Here is a tiny trained network, its code and every weight. The questions are about switching its units off for an input and a target symbol, where a switched-off unit gives its printed mean instead of its output.

import numpy as np


def w(rows, s, z=0):
    codes = np.array(rows[::2]) - 128.0
    scale = np.full(codes.shape[1], s)
    scale[-1] = z or s
    return codes * scale


def norm(h):
    return h / np.sqrt((h * h).mean(-1, keepdims=True) + 1e-5)


def f(y):
    return np.maximum(y, 0)


def softmax(a):
    e = np.exp(a - a.max(-1, keepdims=True))
    return e / e.sum(-1, keepdims=True)


def log_softmax(a):
    a = a - a.max(-1, keepdims=True)
    return a - np.log(np.exp(a).sum(-1, keepdims=True))


def net(x, mask):
    ids = ['ΓΞΨαβλμτω'.index(c) for c in x.split()]
    T = len(ids)
    res = E[ids] + P[:T]
    u = 0
    for l in range(3):
        r = norm(res)
        for j in range(2):
            rows = slice(3 * j, 3 * j + 3)
            q, k, v = (r @ M[l][rows].T for M in (Q, K, V))
            z = softmax(np.where(np.tri(T) > 0, q @ k.T / 3**0.5, -1e9)) @ v
            o = O[l][rows]
            res = res + np.where(mask[u + j], z, o[:, -1]) @ o[:, :-1]
        u += 2
        y = f(norm(res) @ A[l][:, :-1].T + A[l][:, -1])
        res = res + np.where(mask[u : u + 4], y, B[l][:, -1]) @ B[l][:, :-1]
        u += 4
    return log_softmax(norm(res)[-1] @ U[:, :-1].T + U[:, -1])


Q, K, V, O, A, B = {}, {}, {}, {}, {}, {}
E = w([
[58,79,125,49],'Γ',
[126,220,115,152],'Ξ',
[137,176,115,37],'Ψ',
[155,143,79,87],'α',
[184,81,95,191],'β',
[2,90,51,206],'λ',
[220,132,100,161],'μ',
[191,142,144,125],'τ',
[132,127,197,145],'ω',
],0.0054)
P = w([
[46,254,95,148],'0',
[65,208,106,153],'1',
[81,192,113,148],'2',
[96,177,109,145],'3',
[109,162,106,135],'4',
[115,149,107,131],'5',
[127,135,109,118],'6',
[131,122,112,113],'7',
[135,102,119,104],'8',
[140,88,121,89],'9',
[149,77,113,91],'10',
[147,89,108,79],'11',
],0.0027)
Q[0] = w([
[79,120,173,142],'L0H1',
[99,87,177,129],'L0H1',
[80,80,192,148],'L0H1',
[160,33,88,3],'L0H2',
[134,222,155,39],'L0H2',
[16,3,202,170],'L0H2',
],0.0069)
K[0] = w([
[128,179,145,126],'L0H1',
[131,158,199,135],'L0H1',
[136,161,183,134],'L0H1',
[6,125,34,140],'L0H2',
[102,58,167,44],'L0H2',
[96,212,142,187],'L0H2',
],0.011)
V[0] = w([
[223,101,127,60],'L0H1',
[141,132,142,194],'L0H1',
[209,138,140,91],'L0H1',
[117,96,247,239],'L0H2',
[156,99,191,103],'L0H2',
[252,111,159,64],'L0H2',
],0.0031)
O[0] = w([
[76,118,100,196,99],'L0H1',
[142,165,88,107,120],'L0H1',
[83,153,122,178,122],'L0H1',
[130,107,255,159,4],'L0H2',
[189,139,177,98,63],'L0H2',
[146,194,138,22,90],'L0H2',
],0.0035,0.0025)
A[0] = w([
[66,86,243,106,252],'L0N1',
[254,114,232,150,158],'L0N2',
[118,169,77,240,189],'L0N3',
[24,103,109,119,116],'L0N4',
],0.0036,0.0016)
B[0] = w([
[248,193,167,206,178],'L0N1',
[77,130,18,98,185],'L0N2',
[3,121,133,103,253],'L0N3',
[127,144,161,83,188],'L0N4',
],0.004,0.0024)
Q[1] = w([
[125,238,242,157],'L1H1',
[160,250,240,171],'L1H1',
[110,198,242,147],'L1H1',
[86,195,35,112],'L1H2',
[208,159,111,125],'L1H2',
[54,253,110,118],'L1H2',
],0.0063)
K[1] = w([
[249,233,90,177],'L1H1',
[255,227,63,153],'L1H1',
[245,229,50,205],'L1H1',
[202,58,5,146],'L1H2',
[186,164,140,128],'L1H2',
[199,30,105,219],'L1H2',
],0.0068)
V[1] = w([
[211,161,136,201],'L1H1',
[171,17,147,62],'L1H1',
[135,39,206,89],'L1H1',
[175,41,151,178],'L1H2',
[92,88,126,124],'L1H2',
[255,100,115,81],'L1H2',
],0.0042)
O[1] = w([
[70,177,113,213,24],'L1H1',
[77,170,254,95,30],'L1H1',
[79,120,186,99,26],'L1H1',
[75,125,95,209,4],'L1H2',
[148,81,85,115,125],'L1H2',
[10,196,125,196,54],'L1H2',
],0.0038,0.0034)
A[1] = w([
[86,122,121,188,57],'L1N1',
[148,158,175,206,152],'L1N2',
[107,143,146,139,5],'L1N3',
[151,211,144,253,221],'L1N4',
],0.0066,0.0014)
B[1] = w([
[160,140,109,35,147],'L1N1',
[254,68,217,197,172],'L1N2',
[150,107,164,127,128],'L1N3',
[241,19,127,154,249],'L1N4',
],0.0042,0.0016)
Q[2] = w([
[181,9,100,2],'L2H1',
[126,97,40,75],'L2H1',
[139,165,188,199],'L2H1',
[114,157,146,200],'L2H2',
[117,75,127,80],'L2H2',
[75,197,140,178],'L2H2',
],0.0088)
K[2] = w([
[86,80,211,101],'L2H1',
[27,99,134,100],'L2H1',
[236,174,90,135],'L2H1',
[122,148,64,254],'L2H2',
[132,103,142,102],'L2H2',
[162,192,93,193],'L2H2',
],0.0091)
V[2] = w([
[205,121,93,104],'L2H1',
[178,160,147,121],'L2H1',
[253,123,127,87],'L2H1',
[86,48,79,119],'L2H2',
[141,103,124,108],'L2H2',
[126,161,105,122],'L2H2',
],0.0066)
O[2] = w([
[58,174,228,206,253],'L2H1',
[83,199,162,93,81],'L2H1',
[34,175,235,140,219],'L2H1',
[3,154,227,167,231],'L2H2',
[102,112,176,179,194],'L2H2',
[99,113,110,222,162],'L2H2',
],0.0036,0.0034)
A[2] = w([
[102,95,231,62,2],'L2N1',
[155,136,111,81,180],'L2N2',
[121,8,53,92,31],'L2N3',
[133,172,177,119,114],'L2N4',
],0.011,0.0032)
B[2] = w([
[77,124,248,89,204],'L2N1',
[114,92,137,127,186],'L2N2',
[170,27,59,126,253],'L2N3',
[169,111,110,105,180],'L2N4',
],0.013,0.0056)
U = w([
[69,105,226,71,251],'Γ',
[132,162,118,123,78],'Ξ',
[141,167,96,1,54],'Ψ',
[9,168,62,104,152],'α',
[27,89,146,225,56],'β',
[138,15,67,112,206],'λ',
[107,158,124,211,119],'μ',
[243,191,131,69,87],'τ',
[219,92,215,210,36],'ω',
],0.0083,0.0029)

Each question gives the input, a string of symbols that net reads in full, and the target symbol t.
The units are the heads (3 rows each of Q, K, V and O) and the neurons (one row each of A and B). Each row of codes is followed by its name. A weight is (code - 128) times the scale printed after its matrix; where a second scale follows, it is the last column's (O, A, B and U).
mask holds one flag per unit, layer by layer, with each layer's heads first. A switched-off unit (its flag False) gives its mean, the last column of its rows in O or B, instead of its output. The means were averaged over made-up inputs and are rounded, as every weight is.
A unit's drop is (log p(t) with every unit on - log p(t) with that unit switched off) / (log p(t) with every unit on - log p(t) with every unit switched off).
The circuit of an input: a set's keep is (log p(t) with only the set's units on - log p(t) with every unit switched off) / (log p(t) with every unit on - log p(t) with every unit switched off). Starting from the 12 units with the biggest drops (on a tie, the unit counted first), units are removed one at a time, each time the one whose removal leaves the highest keep (on an exact tie, the one counted first), for as long as the keep stays at least 0.8.
units of the circuit, in order: the units of the circuit, biggest drop first
most important unit: the unit with the biggest drop
top k neurons: the k neurons with the biggest drops, biggest first
k most important neurons of layer l: the k neurons of layer l with the biggest drops, biggest first
which heads matter: for each layer, one digit per head in row order, 1 if its drop is at least 0.15 and else 0, layers parted by /
drop of u: that unit's drop, to one decimal
input β α α τ τ β Ξ, target τ: which heads matter -> 01 / 00 / 10
input τ μ ω α α, target α: units of the circuit, in order -> L2H1, L2N3, L2N1, L1H1
input Γ Ψ β α Ξ μ Ξ, target μ: which heads matter -> 00 / 11 / 00
input λ α α λ α τ λ Ξ α Ξ Γ β, target Γ: units of the circuit, in order -> L1H1, L2N1
input Γ Ξ Ξ μ Ξ Ξ, target μ: units of the circuit, in order -> L2N3, L2N1
input τ Ξ Γ α α τ ω, target ω: units of the circuit, in order -> L0N1, L2N3, L2N1
input β Ψ α Ξ Ψ, target Ψ: units of the circuit, in order -> L2N3, L0H2, L2N1
input Ψ λ Γ τ ω Γ Ψ α μ, target Γ: which heads matter -> 00 / 10 / 00
input τ α Γ α λ ω α β β Γ Ξ, target β: units of the circuit, in order -> L1H2, L2N3
input Ψ α λ α τ Ξ, target τ: most important unit -> L0H2
input Γ Ξ α τ, target Γ: top 2 neurons -> L2N1, L0N1
input μ λ Γ Ξ Ξ α τ λ Γ α α Ξ, target α: top 2 neurons -> L2N3, L2N1
input Ψ Ψ β β α, target α: top 3 neurons -> L2N3, L2N1, L2N4
input Γ μ λ α μ Γ τ Ψ α μ Γ, target Γ: most important unit -> L1H1
input α τ μ Ξ ω Ξ α ω α Ξ Ξ Ψ, target Ψ: 2 most important neurons of layer 2 -> L2N3, L2N1
input α Ξ Ξ τ α μ, target μ: which heads matter -> 00 / 00 / 10
input μ ω β Ξ, target ω: top 4 neurons -> L1N4, L2N3, L0N2, L2N1
input τ α α β α ω μ Ξ τ, target τ: top 4 neurons -> L2N3, L2N1, L2N4, L0N3
input Γ τ Ξ τ α τ α, target Γ: which heads matter -> 00 / 10 / 10
input τ α Γ Ψ Ψ, target Γ: most important unit -> L2N1
input α α τ, target τ: which heads matter -> 01 / 10 / 10
input λ ω τ β α τ Ψ β Γ Γ α Ξ, target α: which heads matter -> 00 / 01 / 00
input α Ψ β, target β: 2 most important neurons of layer 2 -> L2N3, L2N1
input ω ω Ξ, target ω: drop of L2N1 -> 0.1
input ω τ μ λ α Γ Ξ β, target Γ: drop of L1H1 -> 1.4
input ω Ξ α α α τ μ, target μ: drop of L2N3 -> 0.6
input α μ μ λ Γ α μ, target Γ: drop of L1H1 -> 1.4
input Ξ τ Ξ β ω α μ λ Ξ Γ α Ψ, target Γ: most important unit -> L1H1
